Here is a tiny trained network, its code and every weight. The questions are about switching its units off for an input and a class, where a switched-off unit gives its printed mean instead of its output.

import numpy as np


def w(rows, s, z=0):
    codes = np.array(rows[::2]) - 128.0
    scale = np.full(codes.shape[1], s)
    scale[-1] = z or s
    return codes * scale


def norm(h):
    return h / np.sqrt((h * h).mean(-1, keepdims=True) + 1e-5)


def f(y):
    return np.maximum(y, 0)


def log_softmax(a):
    a = a - a.max(-1, keepdims=True)
    return a - np.log(np.exp(a).sum(-1, keepdims=True))


def net(x, mask):
    res = np.array(x, float).reshape(1, 2) / 4 @ E
    u = 0
    for l in range(2):
        y = f(norm(res) @ A[l][:, :-1].T + A[l][:, -1])
        res = res + np.where(mask[u : u + 13], y, B[l][:, -1]) @ B[l][:, :-1]
        u += 13
    return log_softmax(norm(res)[-1] @ U[:, :-1].T + U[:, -1])


A, B = {}, {}
E = w([
[175,104,177,101,211,185],'x0',
[141,239,216,10,17,39],'x1',
],0.0011)
A[0] = w([
[79,173,95,180,97,97,63],'0.n1',
[67,127,36,225,95,74,128],'0.n2',
[222,70,170,128,193,191,125],'0.n3',
[129,190,251,245,56,252,2],'0.n4',
[184,152,192,178,133,166,87],'0.n5',
[228,152,112,28,200,117,133],'0.n6',
[177,231,137,68,149,167,80],'0.n7',
[84,216,170,114,55,71,107],'0.n8',
[106,34,93,184,231,175,153],'0.n9',
[48,81,70,66,51,44,121],'0.n10',
[76,176,118,53,91,139,100],'0.n11',
[60,150,208,166,147,182,30],'0.n12',
[174,94,105,103,103,122,29],'0.n13',
],0.0027,0.0034)
B[0] = w([
[200,200,234,239,54,126,141],'0.n1',
[146,133,202,147,123,189,195],'0.n2',
[111,147,189,196,80,171,196],'0.n3',
[206,3,13,31,70,36,128],'0.n4',
[100,101,136,182,129,155,136],'0.n5',
[162,144,170,172,77,117,175],'0.n6',
[110,126,86,114,82,73,153],'0.n7',
[132,91,83,86,150,94,194],'0.n8',
[114,96,96,60,112,67,254],'0.n9',
[209,151,210,160,92,142,175],'0.n10',
[132,94,91,90,123,75,158],'0.n11',
[185,109,63,72,167,60,128],'0.n12',
[158,170,119,118,171,113,128],'0.n13',
],0.0037,0.0039)
A[1] = w([
[105,92,90,183,245,156,66],'1.n1',
[120,84,50,178,218,212,141],'1.n2',
[85,206,86,39,105,116,86],'1.n3',
[208,144,108,245,102,82,146],'1.n4',
[140,36,83,170,124,231,134],'1.n5',
[52,115,161,67,69,160,79],'1.n6',
[128,248,90,66,205,62,4],'1.n7',
[204,29,172,139,90,127,143],'1.n8',
[123,62,150,73,73,105,203],'1.n9',
[201,222,214,198,110,169,142],'1.n10',
[156,151,196,181,146,238,108],'1.n11',
[43,74,120,155,167,201,94],'1.n12',
[154,99,141,253,159,180,119],'1.n13',
],0.0037,0.003)
B[1] = w([
[85,69,40,195,195,182,157],'1.n1',
[187,110,127,58,111,54,181],'1.n2',
[193,108,176,122,93,145,150],'1.n3',
[64,81,187,199,182,241,178],'1.n4',
[174,179,203,106,83,75,205],'1.n5',
[178,38,82,183,140,130,144],'1.n6',
[236,20,71,185,49,26,132],'1.n7',
[48,165,117,172,161,207,239],'1.n8',
[113,102,88,170,181,163,255],'1.n9',
[56,140,221,252,72,220,199],'1.n10',
[95,143,191,183,39,120,169],'1.n11',
[202,163,133,61,55,78,174],'1.n12',
[47,200,161,180,113,198,186],'1.n13',
],0.0037,0.0047)
U = w([
[51,158,232,216,50,219,234],'0',
[222,34,73,44,54,38,252],'1',
[47,51,75,207,166,214,215],'2',
[86,203,43,24,207,169,4],'3',
[1,201,55,63,220,47,4],'4',
[34,218,41,17,220,105,4],'5',
],0.0057,0.0036)

Each question gives the input, the list of numbers given to net, and the class t.
The units are the neurons (one row each of A and B). Each row of codes is followed by its name. A weight is (code - 128) times the scale printed after its matrix; where a second scale follows, it is the last column's (A, B and U).
mask holds one flag per neuron, layer by layer. A switched-off neuron (its flag False) gives its mean, the last column of its row in B, instead of its output. The means were averaged over made-up inputs and are rounded, as every weight is.
A unit's drop is (log p(t) with every unit on - log p(t) with that unit switched off) / (log p(t) with every unit on - log p(t) with every unit switched off).
unit that matters most: the unit with the biggest drop
k most important neurons: the k neurons with the biggest drops, biggest first
top k neurons in layer l: the k neurons of layer l with the biggest drops, biggest first
drop when u is switched off: that unit's drop, to one decimal
input [6,8], class 1: 2 most important neurons : [0.n3, 0.n2]
input [1,7], class 1: unit that matters most : 0.n8
input [-2,3], class 2: top 3 neurons in layer 0 : [0.n9, 0.n10, 0.n8]
input [2,3], class 2: top 2 neurons in layer 1 : [1.n5, 1.n12]
input [2,-1], class 2: 3 most important neurons : [0.n9, 0.n2, 0.n10]
input [-3,5], class 1: top 2 neurons in layer 0 : [0.n8, 0.n3]
input [-1,5], class 1: top 3 neurons in layer 0 : [0.n8, 0.n3, 0.n2]
input [3,7], class 1: 4 most important neurons : [0.n3, 0.n8, 0.n2, 1.n10]
input [-2,5], class 1: 4 most important neurons : [0.n8, 0.n3, 0.n2, 1.n10]
input [6,7], class 1: 3 most important neurons : [0.n3, 0.n2, 0.n10]
input [-4,6], class 1: 2 most important neurons : [0.n8, 0.n3]
input [-6,7], class 1: 2 most important neurons : [0.n8, 0.n3]
input [-3,-4], class 1: 2 most important neurons : [0.n10, 0.n6]
input [3,3], class 2: top 2 neurons in layer 0 : [0.n9, 0.n6]
input [2,-5], class 1: top 3 neurons in layer 1 : [1.n2, 1.n10, 1.n12]
input [3,6], class 1: unit that matters most : 0.n3
input [1,-1], class 2: top 2 neurons in layer 0 : [0.n9, 0.n3]
input [-2,2], class 2: drop when 1.n5 is switched off : 0.3
